Look-ups in named tables: a row name and a column name give one cell, copied from the table.

Mafofu
         Ruru  Dulipub  Zuf  Getob  Bota  Sek  Temi
Kubat     114      148  130    101    85  106    70
Deroda    105       95  126     98    92  114   118
Puvibo    137      155  137    141   139  143   119
Balomav   179      173  152    128    98  123    62
Kinumep    65      101   71    106    96  131   147
Zetepaz    92       90   79     54    90  100    71
Rof       172      111  123    111    59   29    45
Rebo      130      142  126    162   101  133   106
Vesu      116      117  138    103   116  123   170
Kip       142      170  164    175   185  206   192
Kud       111      134   62     49    67   54    43

Ruru of Rebo is 130
Getob of Puvibo is 141
Dulipub of Vesu is 117
Bota of Kinumep is 96
Temi of Kip is 192
Bota of Kip is 185
Bota of Balomav is 98
Bota of Zetepaz is 90
Getob of Balomav is 128
Temi of Kubat is 70
Which row has the largest Temi? Kip

Table Berapu
|  | Sigofav | Mup | Feninim | Leser | Mag | Kegu | Peselu | Bipiro |
|---|---|---|---|---|---|---|---|---|
| Zimos | 48 | 16 | 96 | 22 | 71 | 133 | 64 | 50 |
| Kazinil | 65 | 18 | 74 | 155 | 132 | 82 | 154 | 162 |
| Sori | 76 | 17 | 52 | 149 | 101 | 76 | 115 | 129 |
| Zuk | 140 | 239 | 37 | 65 | 26 | 45 | 135 | 72 |

What is the Feninim of Zimos in Berapu?
96
What is the Sigofav of Zimos in Berapu?
48
What is the Mup of Kazinil in Berapu?
18
What is the Kegu of Sori in Berapu?
76
What is the Mup of Zimos in Berapu?
16
What is the Feninim of Zuk in Berapu?
37
What is the Peselu of Kazinil in Berapu?
154
What is the Feninim of Sori in Berapu?
52
What is the Mup of Zuk in Berapu?
239
What is the Sigofav of Zuk in Berapu?
140
What is the Leser of Zimos in Berapu?
22
What is the Peselu of Sori in Berapu?
115
What is the Kegu of Zimos in Berapu?
133

Mib
|  | Sep | Vut | Vesu | Tuv | Faloz |
|---|---|---|---|---|---|
| Punon | 104 | 133 | 149 | 78 | 115 |
| Gok | 76 | 167 | 83 | 98 | 69 |
| Munotak | 130 | 211 | 115 | 127 | 81 |
| Zot | 38 | 94 | 14 | 111 | 96 |

Zot, Sep => 38
Munotak, Vesu => 115
Gok, Sep => 76
Munotak, Sep => 130
Zot, Tuv => 111
Gok, Faloz => 69
Gok, Vut => 167
Zot, Vesu => 14
Zot, Faloz => 96

Table Fop
,Fubas,Dubi,Vak
Tas,0.453,0.618,0.508
Sol,0.465,0.551,0.593
Puzum,0.424,0.794,0.262
Gosag,0.411,0.743,0.330
Senaker,0.865,0.394,0.822
Las,0.773,0.682,0.426
Tifu,0.510,0.882,0.140
Mazabi,0.850,0.368,0.860
Rik,0.861,0.508,0.661
Roref,0.555,0.437,0.761
Bevevon,0.466,0.552,0.598
Todura,0.415,0.738,0.339

Fubas of Tifu is 0.510
Vak of Roref is 0.761
Fubas of Gosag is 0.411
Fubas of Sol is 0.465
Vak of Tas is 0.508
Vak of Todura is 0.339
Fubas of Bevevon is 0.466
Vak of Rik is 0.661
Fubas of Tas is 0.453
Fubas of Las is 0.773
Dubi of Las is 0.682
Fubas of Senaker is 0.865
Dubi of Gosag is 0.743
Vak of Senaker is 0.822
Dubi of Todura is 0.738
Vak of Mazabi is 0.860
Vak of Sol is 0.593
Dubi of Tifu is 0.882
Dubi of Mazabi is 0.368
Dubi of Rik is 0.508

Zava:
         Rovalar  Sogife     Dat     Rif    Mulo  Legonof     Nel  Kozupe
Gegopez    0.653  -0.250  -2.988  -1.285  -5.031   -5.041   5.960  -2.222
Vop       -3.392  -0.269   1.790  -1.059  -3.017   -1.563  -2.218  -2.244
Palepi    -1.286   3.017  -0.383  -1.295   1.059    8.645  -5.390  -3.961
Netel     -6.150   1.146  -3.562  -3.143  -2.290   -5.019  -1.861  -0.998
Danipun   -1.814   1.254  -3.067  -2.271   2.179   -3.282   3.739  -3.777
Kan        0.142   2.878  -7.711  -1.722  -5.187   -2.601  -4.282  -3.261
Rigunog   -3.907  -4.860   1.597  -1.921  -0.631    0.106  -1.317  -0.388
Dek        5.276  -3.552  -2.564   0.298   0.826   -2.538  -6.877  -1.981
Ger       -4.623  -2.740  -2.633  -2.309  -4.361   -4.796  -5.422  -2.505

Dek, Dat: -2.564
Rigunog, Legonof: 0.106
Danipun, Sogife: 1.254
Dek, Nel: -6.877
Rigunog, Sogife: -4.860
Gegopez, Legonof: -5.041
Netel, Mulo: -2.290
Palepi, Legonof: 8.645
Danipun, Mulo: 2.179
Danipun, Kozupe: -3.777
Rigunog, Mulo: -0.631
Netel, Dat: -3.562

Vubupil =
         Tefadu  Pil  Niva
Rozusen     194  242   157
Mirutet     161   99   146
Zitu        143  136   134
Davov       135  138   111
Nudidat      65   42   129
Rin          90   96   132

Mirutet, Tefadu => 161
Davov, Tefadu => 135
Rozusen, Niva => 157
Mirutet, Pil => 99
Davov, Pil => 138
Rin, Niva => 132
Rin, Pil => 96
Zitu, Pil => 136
Zitu, Tefadu => 143
Davov, Niva => 111
Rin, Tefadu => 90
Rozusen, Pil => 242
Rozusen, Tefadu => 194
Nudidat, Pil => 42
Which row has the largest Niva? Rozusen

Vose
|  | Mitiro | Sapekid | Lat | Vuk | Tisefi | Vigav |
|---|---|---|---|---|---|---|
| Ros | 10.871 | -10.939 | 41.500 | -34.033 | 59.146 | 53.684 |
| Vun | 11.989 | -9.530 | 12.658 | -31.519 | 55.322 | 56.785 |
| Fen | -5.655 | -5.526 | -5.930 | 11.281 | -5.291 | 29.353 |
| Rap | -23.638 | -1.977 | 28.506 | 37.796 | -39.876 | -41.144 |
| Rudem | -18.751 | -3.525 | 37.908 | 25.856 | -23.138 | -30.373 |
| Somuvak | -27.878 | 0.280 | 8.313 | 49.451 | -56.082 | -54.041 |
| Rumavo | -13.910 | -5.440 | 30.628 | 21.109 | -18.072 | 2.565 |
| Pepa | -4.926 | -5.626 | 36.251 | -5.301 | 20.986 | -10.425 |
| Pemesin | -19.271 | -3.082 | 36.030 | 26.537 | -23.854 | -35.289 |

Ros, Lat: 41.500
Ros, Sapekid: -10.939
Ros, Tisefi: 59.146
Rudem, Mitiro: -18.751
Rumavo, Lat: 30.628
Rap, Lat: 28.506
Ros, Vigav: 53.684
Vun, Mitiro: 11.989
Fen, Mitiro: -5.655
Rudem, Vuk: 25.856
Pemesin, Tisefi: -23.854
Somuvak, Sapekid: 0.280
Somuvak, Tisefi: -56.082
Pemesin, Vigav: -35.289
Rumavo, Mitiro: -13.910
Rap, Mitiro: -23.638
Ros, Vuk: -34.033
Which row has the largest Vuk? Somuvak

